Below are the code and all the weights of a small trained network. Each question names an input and a target symbol and asks about switching units off, where a switched-off unit gives its printed mean instead of its output.

import numpy as np


def w(rows, s, z=0):
    codes = np.array(rows[::2]) - 128.0
    scale = np.full(codes.shape[1], s)
    scale[-1] = z or s
    return codes * scale


def norm(h):
    return h / np.sqrt((h * h).mean(-1, keepdims=True) + 1e-5)


def softmax(a):
    e = np.exp(a - a.max(-1, keepdims=True))
    return e / e.sum(-1, keepdims=True)


def log_softmax(a):
    a = a - a.max(-1, keepdims=True)
    return a - np.log(np.exp(a).sum(-1, keepdims=True))


def net(x, mask):
    ids = ['αβγδεζθλμξπστφψω'.index(c) for c in x.split()]
    T = len(ids)
    res = E[ids] + P[:T]
    u = 0
    for l in range(3):
        r = norm(res)
        for j in range(3):
            rows = slice(2 * j, 2 * j + 2)
            q, k, v = (r @ M[l][rows].T for M in (Q, K, V))
            z = softmax(np.where(np.tri(T) > 0, q @ k.T / 2**0.5, -1e9)) @ v
            o = O[l][rows]
            res = res + np.where(mask[u + j], z, o[:, -1]) @ o[:, :-1]
        u += 3
    return log_softmax(norm(res)[-1] @ U[:, :-1].T + U[:, -1])


Q, K, V, O = {}, {}, {}, {}
E = w([
[115,148,90,140,88,95,225,169,172,101],'α',
[120,170,92,119,145,80,231,96,133,198],'β',
[112,105,187,68,129,170,137,106,108,82],'γ',
[119,158,218,99,75,144,164,122,122,118],'δ',
[111,41,173,161,217,215,155,231,107,193],'ε',
[135,136,99,110,54,90,223,178,171,100],'ζ',
[244,98,66,119,130,162,125,122,226,110],'θ',
[112,202,117,115,55,167,56,202,254,48],'λ',
[206,121,153,25,44,143,73,92,87,200],'μ',
[206,156,149,118,190,165,141,108,230,151],'ξ',
[97,227,145,135,21,215,134,60,150,167],'π',
[168,178,106,213,64,176,155,140,101,140],'σ',
[110,134,201,65,92,147,148,109,113,95],'τ',
[106,177,153,32,117,92,71,193,83,119],'φ',
[107,104,174,41,107,162,142,98,115,71],'ψ',
[174,158,149,148,88,124,120,37,107,43],'ω',
],0.0053)
P = w([
[219,161,181,51,177,253,239,115,117,88],'0',
[173,127,166,77,158,212,215,109,117,95],'1',
[134,98,164,105,140,175,184,105,123,108],'2',
[110,93,159,130,127,147,151,103,126,117],'3',
[82,83,162,151,114,119,123,102,119,128],'4',
[47,63,161,163,103,92,89,94,110,132],'5',
[27,51,167,182,93,65,62,92,108,143],'6',
],0.003)
Q[0] = w([
[99,104,156,144,100,207,64,43,46,71],'0.h1',
[186,132,131,217,118,163,92,124,197,104],'0.h1',
[68,113,211,130,132,160,130,2,119,103],'0.h2',
[119,158,80,108,218,94,34,140,101,159],'0.h2',
[121,188,206,66,173,134,127,89,106,126],'0.h3',
[216,182,19,241,171,162,36,77,110,189],'0.h3',
],0.0066)
K[0] = w([
[84,70,135,177,33,164,133,105,31,116],'0.h1',
[177,136,103,181,145,240,91,76,151,55],'0.h1',
[37,94,80,165,58,66,107,60,105,100],'0.h2',
[172,220,130,2,156,147,126,179,16,62],'0.h2',
[79,100,219,86,128,64,117,44,150,169],'0.h3',
[180,190,143,124,102,205,217,128,66,83],'0.h3',
],0.006)
V[0] = w([
[170,103,122,100,132,60,162,211,125,110],'0.h1',
[77,65,22,106,141,186,158,112,61,59],'0.h1',
[172,84,138,254,138,122,155,84,226,150],'0.h2',
[78,105,89,153,62,140,224,111,134,195],'0.h2',
[33,68,129,95,138,90,119,159,122,102],'0.h3',
[78,125,132,125,54,134,169,141,39,143],'0.h3',
],0.0031)
O[0] = w([
[102,104,117,130,136,177,85,47,60,146,105],'0.h1',
[110,251,161,215,62,119,162,190,27,173,117],'0.h1',
[74,117,97,18,162,160,102,73,154,53,135],'0.h2',
[102,107,101,66,152,181,146,177,51,106,252],'0.h2',
[126,151,131,156,50,150,236,98,197,114,42],'0.h3',
[189,65,97,160,167,121,188,112,138,115,186],'0.h3',
],0.0032,0.0024)
Q[1] = w([
[143,96,205,110,137,152,46,1,135,34],'1.h1',
[17,65,229,11,70,139,251,100,122,64],'1.h1',
[184,95,135,119,245,91,55,124,143,117],'1.h2',
[97,61,198,42,101,126,189,70,182,159],'1.h2',
[178,135,20,151,114,58,144,210,223,87],'1.h3',
[69,32,225,4,78,144,255,131,94,24],'1.h3',
],0.0056)
K[1] = w([
[85,93,148,154,56,173,113,1,202,25],'1.h1',
[11,145,124,151,105,43,114,75,137,165],'1.h1',
[230,108,149,53,169,99,174,108,199,93],'1.h2',
[45,51,103,92,98,87,79,92,109,146],'1.h2',
[182,126,177,92,180,214,135,172,197,82],'1.h3',
[5,71,114,226,100,73,97,161,169,120],'1.h3',
],0.006)
V[1] = w([
[164,4,109,74,97,131,162,205,149,55],'1.h1',
[181,129,79,184,85,143,114,158,95,92],'1.h1',
[111,140,153,101,85,13,76,120,142,201],'1.h2',
[114,132,96,93,59,138,109,16,127,129],'1.h2',
[125,67,102,68,48,80,124,193,133,125],'1.h3',
[184,62,75,154,162,109,173,35,180,159],'1.h3',
],0.0033)
O[1] = w([
[181,200,175,182,205,159,7,173,204,82,153],'1.h1',
[152,128,244,146,121,82,124,75,105,93,81],'1.h1',
[144,123,73,122,166,223,99,145,88,39,1],'1.h2',
[186,147,121,198,168,153,179,196,126,215,123],'1.h2',
[253,158,105,113,211,136,93,102,35,210,110],'1.h3',
[202,26,198,124,34,163,157,145,134,131,112],'1.h3',
],0.0032,0.0031)
Q[2] = w([
[183,180,58,153,144,170,135,178,191,127],'2.h1',
[123,71,200,85,204,40,69,66,158,149],'2.h1',
[184,114,190,141,193,236,53,41,234,154],'2.h2',
[71,140,253,107,42,126,90,101,107,40],'2.h2',
[217,104,67,150,89,134,184,147,87,221],'2.h3',
[71,107,142,64,156,101,208,181,101,74],'2.h3',
],0.0065)
K[2] = w([
[120,190,123,169,34,164,79,204,160,137],'2.h1',
[254,162,193,98,206,145,183,107,109,91],'2.h1',
[216,67,227,156,174,161,150,160,156,85],'2.h2',
[61,129,173,82,63,218,125,124,111,23],'2.h2',
[157,175,129,85,133,198,232,121,108,137],'2.h3',
[105,56,88,198,138,79,155,173,80,120],'2.h3',
],0.0066)
V[2] = w([
[125,145,85,168,122,252,142,97,112,114],'2.h1',
[114,117,127,131,227,72,154,47,132,101],'2.h1',
[68,53,129,149,211,146,123,64,148,197],'2.h2',
[126,154,141,130,110,149,204,25,165,172],'2.h2',
[137,120,217,111,176,187,101,128,106,209],'2.h3',
[188,75,135,74,152,114,106,123,151,77],'2.h3',
],0.0041)
O[2] = w([
[125,156,119,226,38,134,105,88,182,243,135],'2.h1',
[191,118,100,138,133,39,135,177,117,108,131],'2.h1',
[186,187,137,86,166,134,198,109,143,115,112],'2.h2',
[176,134,52,165,160,106,83,79,122,135,252],'2.h2',
[124,93,3,158,133,86,110,191,137,141,179],'2.h3',
[109,66,155,147,147,45,113,81,103,131,109],'2.h3',
],0.0043,0.004)
U = w([
[102,224,152,227,119,55,221,184,166,75,47],'α',
[38,92,164,138,178,90,102,62,94,168,119],'β',
[158,98,207,144,61,48,153,2,108,52,99],'γ',
[22,218,80,28,212,85,31,210,26,121,103],'δ',
[148,218,25,136,223,207,50,57,50,38,3],'ε',
[55,32,108,168,237,204,130,209,102,182,35],'ζ',
[57,177,225,122,157,142,100,64,68,153,177],'θ',
[85,204,137,233,13,198,141,109,133,248,175],'λ',
[131,138,208,94,158,196,117,102,49,118,147],'μ',
[189,60,120,109,215,90,68,120,251,109,200],'ξ',
[47,13,165,36,26,178,199,139,80,60,158],'π',
[215,78,155,75,164,201,29,74,9,227,87],'σ',
[237,70,139,206,84,74,138,245,104,97,78],'τ',
[123,131,22,71,148,81,233,73,65,177,204],'φ',
[31,221,134,57,73,196,83,178,226,61,219],'ψ',
[30,72,43,99,53,39,124,132,185,82,6],'ω',
],0.0081,0.0038)

Each question gives the input, a string of symbols that net reads in full, and the target symbol t.
The units are the heads (2 rows each of Q, K, V and O). Each row of codes is followed by its name. A weight is (code - 128) times the scale printed after its matrix; where a second scale follows, it is the last column's (O and U).
mask holds one flag per head, layer by layer. A switched-off head (its flag False) gives its mean, the last column of its rows in O, instead of its output. The means were averaged over made-up inputs and are rounded, as every weight is.
A unit's drop is (log p(t) with every unit on - log p(t) with that unit switched off) / (log p(t) with every unit on - log p(t) with every unit switched off).
The circuit of an input: a set's keep is (log p(t) with only the set's units on - log p(t) with every unit switched off) / (log p(t) with every unit on - log p(t) with every unit switched off). Starting from all 9 units, units are removed one at a time, each time the one whose removal leaves the highest keep (on an exact tie, the one counted first), for as long as the keep stays at least 0.8.
circuit, biggest first: the units of the circuit, biggest drop first
most important unit: the unit with the biggest drop
heads that matter: for each layer, one digit per head in row order, 1 if its drop is at least 0.15 and else 0, layers parted by /
input τ σ γ, target ψ: most important unit	0.h1
input θ γ σ φ ζ, target π: heads that matter	010 / 000 / 010
input σ β ξ ζ, target ξ: circuit, biggest first	[0.h2, 1.h1, 0.h1, 1.h3]
input β θ β σ τ ψ, target τ: heads that matter	111 / 110 / 000
input ξ δ λ γ, target θ: circuit, biggest first	[0.h3, 1.h3, 0.h1, 0.h2]
input φ φ γ, target ε: circuit, biggest first	[1.h3, 0.h2, 1.h2]
input σ λ ζ, target ψ: circuit, biggest first	[1.h1, 2.h1]
input τ τ ω ξ ε ω τ, target γ: circuit, biggest first	[0.h3, 0.h2]
input ε β σ α σ φ ψ, target ε: heads that matter	011 / 011 / 000
input ξ τ ξ ψ, target δ: circuit, biggest first	[1.h3, 0.h1]
input ω φ α ψ ζ, target π: circuit, biggest first	[0.h2, 2.h3]
input ξ ω τ, target γ: circuit, biggest first	[0.h2, 2.h1]
input β θ μ σ τ, target ψ: circuit, biggest first	[1.h1, 0.h3]
input ψ φ ψ β σ ζ τ, target σ: heads that matter	001 / 001 / 000
input φ ε ξ δ, target δ: circuit, biggest first	[0.h3, 1.h3]
input ξ λ β ξ τ, target δ: circuit, biggest first	[1.h3, 1.h1]
input φ β β λ ω φ, target τ: circuit, biggest first	[0.h2]
input ε ψ β γ ξ ζ ζ, target ξ: circuit, biggest first	[1.h1, 1.h3, 0.h2]
input φ β β σ τ, target ψ: circuit, biggest first	[1.h1, 2.h3]
input β δ τ, target ξ: circuit, biggest first	[1.h1, 2.h3]
input σ σ β ξ ψ ξ α, target ξ: heads that matter	100 / 111 / 000
input ξ φ β ξ ω γ, target γ: heads that matter	011 / 000 / 101
input σ β β ψ σ, target τ: most important unit	0.h3
input ξ β φ σ α, target π: heads that matter	110 / 001 / 011
input β σ ξ σ ψ, target ψ: heads that matter	001 / 100 / 000
input β φ γ, target ε: heads that matter	111 / 101 / 000
input ξ γ ζ β τ β τ, target π: heads that matter	000 / 000 / 000
input ψ ξ ψ, target δ: heads that matter	100 / 001 / 000
input β σ ξ ξ σ δ, target ψ: heads that matter	000 / 100 / 000
input π β φ φ μ π ζ, target λ: heads that matter	001 / 010 / 100
